The symbols move the nodes like this.
ω: w602->w215, w786->w520, w875->w852, w565->w817, w67->w671, w108->w202, w331->w825, w266->w679, w649->w786, w953->w675, w951->w790, w695->w816, w715->w472, w616->w410, w790->w535, w10->w565, w454->w543, w21->w383, w330->w374, w817->w859, w374->w681, w852->w387, w905->w695, w967->w621, w276->w316, w468->w169, w545->w951, w535->w654, w409->w905, w713->w276, w229->w875, w300->w409, w383->w302, w9->w917, w543->w331, w759->w266, w657->w649, w816->w602, w461->w894, w520->w545, w894->w715, w680->w67, w671->w600, w316->w330, w202->w616, w472->w759, w706->w708, w654->w21, w302->w300, w215->w108, w627->w706, w621->w953, w917->w468, w708->w10, w169->w418, w859->w766, w410->w461, w675->w627, w387->w9, w600->w454, w679->w680, w766->w229, w825->w967, w391->w657, w681->w391, w418->w713
π: w602->w894, w786->w21, w875->w418, w565->w387, w67->w967, w108->w472, w331->w706, w266->w543, w649->w654, w953->w817, w951->w300, w695->w410, w715->w671, w616->w266, w790->w409, w10->w852, w454->w675, w21->w816, w330->w520, w817->w9, w374->w545, w852->w713, w905->w616, w967->w10, w276->w649, w468->w374, w545->w302, w535->w905, w409->w202, w713->w657, w229->w169, w300->w108, w383->w602, w9->w316, w543->w627, w759->w454, w657->w535, w816->w461, w461->w680, w520->w383, w894->w67, w680->w825, w671->w621, w316->w786, w202->w759, w472->w600, w706->w229, w654->w695, w302->w215, w215->w715, w627->w766, w621->w565, w917->w330, w708->w875, w169->w681, w859->w917, w410->w679, w675->w859, w387->w276, w600->w953, w679->w331, w766->w468, w825->w708, w391->w790, w681->w951, w418->w391
σ: w602->w202, w786->w951, w875->w9, w565->w766, w67->w454, w108->w410, w331->w621, w266->w67, w649->w545, w953->w706, w951->w654, w695->w215, w715->w266, w616->w894, w790->w21, w10->w859, w454->w825, w21->w300, w330->w391, w817->w229, w374->w657, w852->w917, w905->w602, w967->w675, w276->w374, w468->w713, w545->w535, w535->w383, w409->w816, w713->w330, w229->w387, w300->w695, w383->w409, w9->w169, w543->w967, w759->w680, w657->w520, w816->w108, w461->w472, w520->w790, w894->w759, w680->w600, w671->w543, w316->w681, w202->w461, w472->w679, w706->w565, w654->w302, w302->w905, w215->w616, w627->w10, w621->w627, w917->w418, w708->w817, w169->w276, w859->w875, w410->w715, w675->w708, w387->w468, w600->w331, w679->w671, w766->w852, w825->w953, w391->w786, w681->w649, w418->w316
ξ: w602->w383, w786->w316, w875->w708, w565->w621, w67->w894, w108->w300, w331->w679, w266->w616, w649->w276, w953->w600, w951->w681, w695->w654, w715->w215, w616->w905, w790->w391, w10->w967, w454->w759, w21->w786, w330->w917, w817->w953, w374->w468, w852->w10, w905->w535, w967->w67, w276->w387, w468->w766, w545->w374, w535->w657, w409->w790, w713->w852, w229->w706, w300->w951, w383->w520, w9->w817, w543->w266, w759->w202, w657->w713, w816->w21, w461->w816, w520->w330, w894->w602, w680->w461, w671->w715, w316->w9, w202->w409, w472->w108, w706->w331, w654->w649, w302->w545, w215->w302, w627->w543, w621->w671, w917->w859, w708->w825, w169->w229, w859->w675, w410->w695, w675->w454, w387->w565, w600->w472, w679->w410, w766->w627, w825->w680, w391->w418, w681->w169, w418->w875
β: w602->w302, w786->w330, w875->w10, w565->w953, w67->w715, w108->w409, w331->w680, w266->w410, w649->w316, w953->w454, w951->w391, w695->w21, w715->w108, w616->w695, w790->w657, w10->w621, w454->w266, w21->w520, w330->w468, w817->w675, w374->w169, w852->w565, w905->w654, w967->w671, w276->w9, w468->w229, w545->w681, w535->w649, w409->w535, w713->w387, w229->w708, w300->w790, w383->w545, w9->w859, w543->w679, w759->w616, w657->w276, w816->w383, w461->w602, w520->w374, w894->w215, w680->w894, w671->w472, w316->w917, w202->w905, w472->w202, w706->w825, w654->w786, w302->w951, w215->w300, w627->w331, w621->w600, w917->w766, w708->w967, w169->w875, w859->w627, w410->w816, w675->w543, w387->w817, w600->w759, w679->w461, w766->w706, w825->w67, w391->w713, w681->w418, w418->w852
λ: w602->w816, w786->w649, w875->w229, w565->w10, w67->w680, w108->w215, w331->w543, w266->w759, w649->w657, w953->w621, w951->w545, w695->w905, w715->w894, w616->w202, w790->w951, w10->w708, w454->w600, w21->w654, w330->w316, w817->w565, w374->w330, w852->w875, w905->w409, w967->w825, w276->w713, w468->w917, w545->w520, w535->w790, w409->w300, w713->w418, w229->w766, w300->w302, w383->w21, w9->w387, w543->w454, w759->w472, w657->w391, w816->w695, w461->w410, w520->w786, w894->w461, w680->w679, w671->w67, w316->w276, w202->w108, w472->w715, w706->w627, w654->w535, w302->w383, w215->w602, w627->w675, w621->w967, w917->w9, w708->w706, w169->w468, w859->w817, w410->w616, w675->w953, w387->w852, w600->w671, w679->w266, w766->w859, w825->w331, w391->w681, w681->w374, w418->w169

The rows follow the links: the fewer symbols apart two nodes are, the more alike their rows tend to be.

Each row is also shifted at random along 2 hidden directions that mean nothing.

Rows with their nodes:
  6   -2   -3    4   11   11    4    7   -8    2   -2   -5    3    9   -2   -3    7   -1  -15   -2   12   -2    2  -12    5 | w410
 26   -3   -3    4   11   11  -23    7   -7   12   -3    2    4    8   -2   -4    6   -2  -15   -5   10    9    1  -14    7 | w461
 10   -5  -11   -1    9    5   14    5    4   -5   -2    0    0   11  -12   -3    8   -4   -8  -15    2   -1   -6  -10    2 | w679
-28    9    6    5   -3    0    6   -7  -13   -4    4   -5    4   -6   14    4   -4    9    3   15    2   -5    9    4   -5 | w520
 21    0   -8   10   12    9   17    0  -15   -6   -1   -8    5    6    2    4    4    3  -12    2    8   -3    3  -11    2 | w215
 21    7   16   -8  -14   -9   54   -1   11  -18    4  -12   -6   -6    2    1   -2   -2   11   11    3  -29    0   18   -5 | w169
  1   -3   10   -1  -11   -9  -34   -1    7   13   -1    5   -6  -12    3    1  -11   -5    9   10   -6   10   -2   11    4 | w9
  0  -12  -12    6    8    2  -21    6    4    7   -6    2   -3    3  -13    1    0  -10   -6   -9   -3   14  -10   -9   10 | w454
  0   -6    0   -9   -7   -7   -6    4   18    2   -2    6   -6   -1  -11   -4    0   -8    7  -10   -7    2   -8    5    2 | w708
-25    6    1    4   -4   -4  -15  -11  -10    2    3    4    4   -8   13    6   -9   10    8   11   -7    7    7    5   -6 | w657
 10   -5  -10   -1    9    7   -5    6    2    3   -3    4    2   10   -9   -5    8   -2   -9  -16    3    6   -3  -12    3 | w266
-20   -5   -1   -7   -7  -10   13    1   17   -7    0    2   -7   -3  -10    0   -1   -7   11   -7  -10   -4   -9    8   -1 | w565
-10    8   -6    3    8    7   -3   -6  -15    0    3    4   10    5    9    0    4   13   -5   -2    2    5    9   -9   -8 | w409
-16    7    2    2   -5   -5   -2  -12   -7   -3    4    2    3   -8   12    5   -8   10   10   10   -7    2    6    7   -8 | w391
 17   -5    3   -9   -6   -6   13    6   19   -3   -2    0   -8    1  -12   -4    3  -10    5   -9   -3   -6   -9    6    3 | w706
 25    7    8    5    0    4  -21   -6  -15   10    2    1    5   -5   16    2   -4    9   -2   14    6    5   10    2   -1 | w951
-15   -5  -12    0    9    4   24    6    5  -10   -2   -3    0   10  -13   -1    9   -5   -6  -15    0   -5   -7   -9    1 | w680
 14    8    3    1   -7   -6   16  -12   -3   -9    4    0    2   -7    9    6   -7   10   11   10   -6   -5    5   10   -8 | w681
 14   -4    9    0  -10   -9   -8   -1    8    3   -2   -1   -7  -11    0    4  -10   -7   10   11   -6    0   -4   13    4 | w387
-21   12    9   -1   -1    4   18   -3  -12   -5    5   -6    7    1   14   -1    3   10   -2    9   10  -13   11    1   -7 | w535
-21    9    7    4   -2    1    3   -6  -13   -1    3   -5    5   -4   15    3   -3    8    1   15    4   -5   10    3   -5 | w545

Complete each set of four: the symbols that take the first to the second take the third to the fourth, perhaps in another order.
Answer with the node's name.
-17    0   -3   -1    9   10   13    9   -4   -1   -1   -5    3   12   -4   -5   11   -3  -13   -8   12   -7    1  -12    2
to  18  -12    0   -1    1    0   -6   11   11    5   -6   -2   -7    2  -13   -2    0  -15   -4   -4    1    1  -10   -2   11
as   8   11    6   -1    2    6   -2   -4  -12    2    5    1    9    3   13   -3    4   12   -4    4    8   -2   12   -3   -7
to w461

 43    9    9    1    0    6   -5   -4  -13    5    3   -1    6   -1   14   -1    0   11   -3   11    9   -1   11    0   -3
to -32    0  -10    9   12   10  -25    0  -17    8   -1    2    8    4    5    2    2    5  -11   -1    3   14    4  -14    1
as -14  -11  -13    4    8    2   -3    6    5    0   -5    0   -2    5  -13    1    2   -9   -6  -11   -3    6   -9   -8    7
to w708

-15  -10   -6    2    4    0   15   11    8   -4   -5   -8   -7    4  -14    0    3  -14   -5   -6    1   -6  -11   -4    8
to  -3  -11  -11    4    7    2    4    7    6   -2   -6   -3   -5    4  -14    2    2  -11   -6   -9   -1    2  -10   -7    9
as -12   -8    3   -8   -4   -4   -5   10   16    4   -2    1   -6    2  -12   -6    3  -13    1   -8   -1   -1   -8    2    5
to w621

-23   -3    8   -2  -11  -10   -5    0    9    1   -1   -2   -7  -11    0    2   -8   -6   11   10   -6   -2   -4   13    2
to  48   -5    3   -8   -7   -8   29    5   20   -9   -1   -2   -9    0  -13   -2    1   -9    7   -7   -4  -12   -9    8    2
as  35    9    3    0    3    8  -10   -6  -13    6    3    5    8    3   12   -3    3   14   -4    3    7    4   11   -4   -6
to w649

  4   -6    4   -9   -5   -5    0    8   18    2   -3    2   -7    1  -12   -5    2  -11    3   -9   -2   -3   -9    3    4
to  56   -7   -1   -4   -7   -8  -13    0   16    4   -3    8   -8   -5  -10    1   -5   -7    9   -6  -11    9   -9    7    4
as  10   -4   -6   -1   10   10  -30    7   -2   13   -3    8    4   10   -5   -7    8   -1  -12  -13    5   14   -1  -14    5
to w680

 31  -12  -11    6    7    2    1    7    5    0   -6   -3   -5    3  -14    2    1  -11   -6   -7   -1    4  -11   -6   10
to  30   -4   -8   -1    9    7   13    6    3   -4   -2    0    1   11  -11   -3    9   -3   -9  -14    5   -2   -4  -10    3
as   5    0   -7    9   12   10   13    2  -14   -4   -1   -8    5    7    1    2    5    2  -13    1    9   -3    3  -11    3
to w409

-22    9   10   -8  -12   -8    9   -7    4   -4    5    2    0   -6    8   -1   -3    6   12    5   -4   -8    5   12  -10
to   5    6    4    6   -3   -1   -5   -9  -12    0    2   -1    3   -8   14    6   -7   10    4   15   -1    2    8    5   -3
as  -2   -1   -6    8   11   11   10    4  -12   -2   -1   -8    4    8    1    1    5    0  -14    0   10   -3    3  -12    4
to w266

 39  -12   -7    5    6    2   11    8    7   -3   -6   -7   -7    3  -15    2    0  -13   -6   -5    1   -1  -12   -4   11
to   0   -4  -10   -2    9    7    4    6    3    0   -2    3    2   11  -10   -5   10   -3   -9  -16    3    2   -4  -12    2
as -24    4  -10    6   11    8  -11   -6  -16    2    1    4   10    5    7    1    2   11   -7   -3    1    9    7  -12   -4
to w654

 14  -13   -6    4    5    1  -12    9    7    5   -6   -1   -6    2  -13    0   -1  -14   -6   -6   -1    7  -11   -5   12
to   1   -8    3   -6   -3   -3    4   11   15    1   -4   -2   -7    2  -13   -5    3  -14   -1   -7    1   -5   -9    2    7
as -13   -6   -3   -4   -7  -10   -6   -1   15   -1   -2    5   -7   -5   -9    1   -5   -6   11   -5  -13    4   -8    8    1
to w875

 18   11    8   -1    0    6    9   -4  -12   -1    4   -3    7    2   13   -2    3   11   -3    8   10   -7   11   -1   -6
to -13   12    6   -3    1    6    7   -4  -12   -1    5   -1    8    3   13   -4    5   12   -3    4    8   -6   11   -3   -9
as  27    6   13   -7  -12   -8   12   -5    6   -4    4    0   -3   -7    6   -1   -4    4   11    7   -2   -9    3   14   -6
to w276

-17    2   -7    8   11    9   36    3  -13  -12    0  -13    5    8    1    2    7    2  -12    1   10  -13    2  -10    0
to -22    0   -2    1   10   10   15    9   -6   -2    0   -7    3   10   -3   -5   11   -2  -14   -5   12   -8    2  -11    2
as  16   11    1    0    4    6   16   -6  -12   -6    5    0    9    5   10   -1    6   13   -4    1    7   -7   10   -5   -9
to w695

-48    8    1    1   -6   -6   -5  -12   -7   -3    5    3    4   -7   13    5   -7   11   10    8   -8    3    7    7   -9
to -37    8    6    3   -1    2  -12   -6  -14    4    4   -1    6   -5   16    2   -4    9    0   14    3    2   10    2   -5
as  -8   -7  -13    2    9    3   21    6    4   -9   -3   -3   -1    8  -14    0    6   -6   -6  -14   -1   -3   -8   -9    3
to w331

 -5    5    2    6   -2   -2  -26  -11  -12    6    2    4    4   -9   14    6   -9   10    6   13   -4   11    8    5   -3
to -30   11    2   -2    2    6  -13   -5  -14    5    5    6   10    3   13   -4    4   14   -3    0    5    4   12   -6   -9
as  49   -9   -1    2   -7   -9  -24   -3   12    7   -4    7   -8  -10   -6    5  -12   -6   10    1  -13   14   -8    9    6
to w418

-33   -6  -13    1    9    3   19    6    5   -8   -2   -2   -1    9  -13    0    7   -6   -6  -14   -2   -3   -8   -9    2
to -25   -2   -4   -2    9    9  -16    8   -3    8   -2    4    5   11   -4   -7   10   -1  -13  -12    8    6    1  -14    2
as  23    5   -8    6    9    8  -13   -7  -16    3    1    6    9    4    7    1    2   13   -6   -2    2   10    7  -10   -4
to w654

-14    8    2    2   -6   -5    9  -11   -6   -7    5   -1    2   -8   11    6   -7   10   10   10   -6   -3    6    8   -8
to -11    8    6    5   -2    0   -1   -8  -13   -1    3   -4    4   -6   14    5   -6    9    2   15    2   -2    9    4   -4
as   5   -7    0    1   -8  -10  -15   -2   11    3   -2    4   -8  -10   -4    5  -10   -6   11    4  -12    7   -7   10    4
to w9

 17  -13   -6    4    5    1  -16    9    7    7   -7    0   -6    2  -12    0   -1  -13   -6   -5   -1    9  -11   -5   12
to -22   -9    0   -3    1   -1   17   12   12   -4   -4   -8   -7    4  -14   -2    4  -15   -4   -6    2  -10  -10   -1    8
as -20   -6    2    0   -9  -10  -19   -2    9    4   -2    3   -7  -11   -2    4  -11   -7   11    6  -11    7   -6   10    3
to w387

 -3   -1   -8    9   12   10  -13    2  -15    5   -2   -2    6    5    2    1    3    3  -13    1    7    8    3  -13    4
to   0    9    8    0    0    5  -22   -4  -14   10    3    3    8   -1   16   -2    0   11   -3    9    7    5   12   -2   -4
as  -6    9    8    2   -1    4  -15   -4  -14    7    3    1    7   -2   15   -1   -1   10   -2   11    7    2   11    0   -3
to w276

 23    8    7    6   -2    0   23   -7  -12   -8    3   -9    2   -5   13    6   -4    8    2   17    4  -12    8    7   -3
to -20    7    7    1    0    5  -49   -5  -15   19    2    8    8   -4   18   -2   -4   11   -3   10    4   16   12   -3   -2
as  16   -8    3   -4   -2   -3   40   12   15  -11   -3  -12   -9    4  -15   -2    6  -16   -3   -5    5  -19  -11    3    7
to w627

 47    6   13   -6  -12   -8    9   -5    6   -2    4    1   -3   -7    6    0   -5    3   12    8   -2   -7    3   14   -5
to  -7   -4    8   -1  -11   -9  -20   -1    8    6   -1    2   -7  -11    1    3  -10   -6   10    9   -7    5   -4   12    4
as  -6   -1   12   -4  -12   -8  -25   -1    7   10    0    4   -5  -10    4    0   -9   -3    9   10   -4    5    0   12    2
to w766

